Here is a tiny trained network, its code and every weight. The questions are about switching its units off for an input and a target symbol, where a switched-off unit gives its printed mean instead of its output.

import numpy as np


def w(rows, s, z=0):
    codes = np.array(rows[::2]) - 128.0
    scale = np.full(codes.shape[1], s)
    scale[-1] = z or s
    return codes * scale


def f(y):
    return y / 2 * (1 + np.tanh(0.7978845608 * (y + 0.044715 * y**3)))


def softmax(a):
    e = np.exp(a - a.max(-1, keepdims=True))
    return e / e.sum(-1, keepdims=True)


def log_softmax(a):
    a = a - a.max(-1, keepdims=True)
    return a - np.log(np.exp(a).sum(-1, keepdims=True))


def net(x, mask):
    ids = ['δεζλμπφψ'.index(c) for c in x.split()]
    T = len(ids)
    res = E[ids] + P[:T]
    r = res
    for j in range(2):
        rows = slice(2 * j, 2 * j + 2)
        q, k, v = (r @ M[0][rows].T for M in (Q, K, V))
        z = softmax(np.where(np.tri(T) > 0, q @ k.T / 2**0.5, -1e9)) @ v
        o = O[0][rows]
        res = res + np.where(mask[j], z, o[:, -1]) @ o[:, :-1]
    y = f(res @ A[0][:, :-1].T + A[0][:, -1])
    res = res + np.where(mask[2:6], y, B[0][:, -1]) @ B[0][:, :-1]
    return log_softmax(res[-1] @ U[:, :-1].T + U[:, -1])


Q, K, V, O, A, B = {}, {}, {}, {}, {}, {}
E = w([
[13,81,163,153,171],'δ',
[119,93,112,118,151],'ε',
[133,74,126,118,159],'ζ',
[223,39,116,30,143],'λ',
[220,93,82,174,146],'μ',
[110,120,99,250,158],'π',
[166,43,105,89,146],'φ',
[117,49,30,156,57],'ψ',
],0.011)
P = w([
[178,98,116,189,245],'0',
[93,99,89,122,100],'1',
[99,111,99,131,89],'2',
[116,132,135,119,115],'3',
[144,120,121,116,118],'4',
[122,117,116,134,127],'5',
[125,114,110,136,128],'6',
[150,96,114,120,135],'7',
[136,105,100,144,131],'8',
[128,105,95,142,132],'9',
[164,97,88,129,127],'10',
],0.012)
Q[0] = w([
[120,103,121,162,141],'H1',
[122,34,91,116,152],'H1',
[110,113,120,161,133],'H2',
[132,11,52,167,156],'H2',
],0.012)
K[0] = w([
[162,127,140,181,170],'H1',
[223,145,58,255,152],'H1',
[181,71,108,100,160],'H2',
[152,62,105,191,236],'H2',
],0.0094)
V[0] = w([
[74,107,104,109,97],'H1',
[179,157,119,217,132],'H1',
[163,171,203,62,162],'H2',
[254,53,75,44,108],'H2',
],0.0099)
O[0] = w([
[82,45,121,113,53,97],'H1',
[184,194,159,174,83,218],'H1',
[116,166,82,58,180,32],'H2',
[149,127,195,2,79,255],'H2',
],0.0097,0.008)
A[0] = w([
[132,66,79,206,126,178],'N1',
[171,169,186,113,128,1],'N2',
[117,122,133,99,160,43],'N3',
[173,147,254,191,116,47],'N4',
],0.0062,0.00083)
B[0] = w([
[53,23,173,93,125,206],'N1',
[82,181,68,28,73,183],'N2',
[128,134,107,92,138,114],'N3',
[71,188,119,176,1,253],'N4',
],0.0067,0.0043)
U = w([
[129,62,118,164,222,181],'δ',
[139,138,105,132,154,21],'ε',
[152,147,124,133,164,44],'ζ',
[107,146,153,51,157,86],'λ',
[158,254,120,143,118,165],'μ',
[151,186,127,206,121,3],'π',
[158,125,174,113,149,62],'φ',
[131,67,154,137,24,219],'ψ',
],0.0059,0.002)

Each question gives the input, a string of symbols that net reads in full, and the target symbol t.
The units are the heads (2 rows each of Q, K, V and O) and the neurons (one row each of A and B). Each row of codes is followed by its name. A weight is (code - 128) times the scale printed after its matrix; where a second scale follows, it is the last column's (O, A, B and U).
mask holds one flag per unit, heads first, then neurons. A switched-off unit (its flag False) gives its mean, the last column of its rows in O or B, instead of its output. The means were averaged over made-up inputs and are rounded, as every weight is.
A unit's drop is (log p(t) with every unit on - log p(t) with that unit switched off) / (log p(t) with every unit on - log p(t) with every unit switched off).
The circuit of an input: a set's keep is (log p(t) with only the set's units on - log p(t) with every unit switched off) / (log p(t) with every unit on - log p(t) with every unit switched off). Starting from all 6 units, units are removed one at a time, each time the one whose removal leaves the highest keep (on an exact tie, the one counted first), for as long as the keep stays at least 0.8.
circuit, biggest first: the units of the circuit, biggest drop first
k most important neurons: the k neurons with the biggest drops, biggest first
which heads matter: for each layer, one digit per head in row order, 1 if its drop is at least 0.15 and else 0, layers parted by /
drop of u: that unit's drop, to one decimal
input μ δ ψ ψ μ φ, target μ: which heads matter => 10
input δ ζ ψ φ ζ δ λ ψ π δ φ, target δ: 3 most important neurons => [N4, N1, N2]
input δ μ ψ ψ ψ μ ψ, target δ: which heads matter => 01
input λ μ μ, target λ: which heads matter => 01
input λ δ ψ φ ψ φ λ λ λ λ, target λ: circuit, biggest first => [H2, H1]
input μ λ ψ ψ, target μ: circuit, biggest first => [H1, N1]
input λ λ ε μ ψ ψ ζ, target λ: circuit, biggest first => [H2, H1]
input μ ε δ δ π μ, target μ: circuit, biggest first => [H1, N1, N4]
input δ ψ φ ε μ ψ ε φ, target δ: most important neuron => [N4]
input λ δ π φ ψ ψ φ, target λ: drop of N1 => 0.0
input π ε ζ, target π: drop of N1 => -0.1
input δ δ π λ φ λ ψ ψ μ, target δ: drop of H1 => 0.1
input μ μ λ μ ψ ψ δ ε λ, target μ: drop of N1 => 0.2
input π ε μ, target π: most important neuron => [N4]
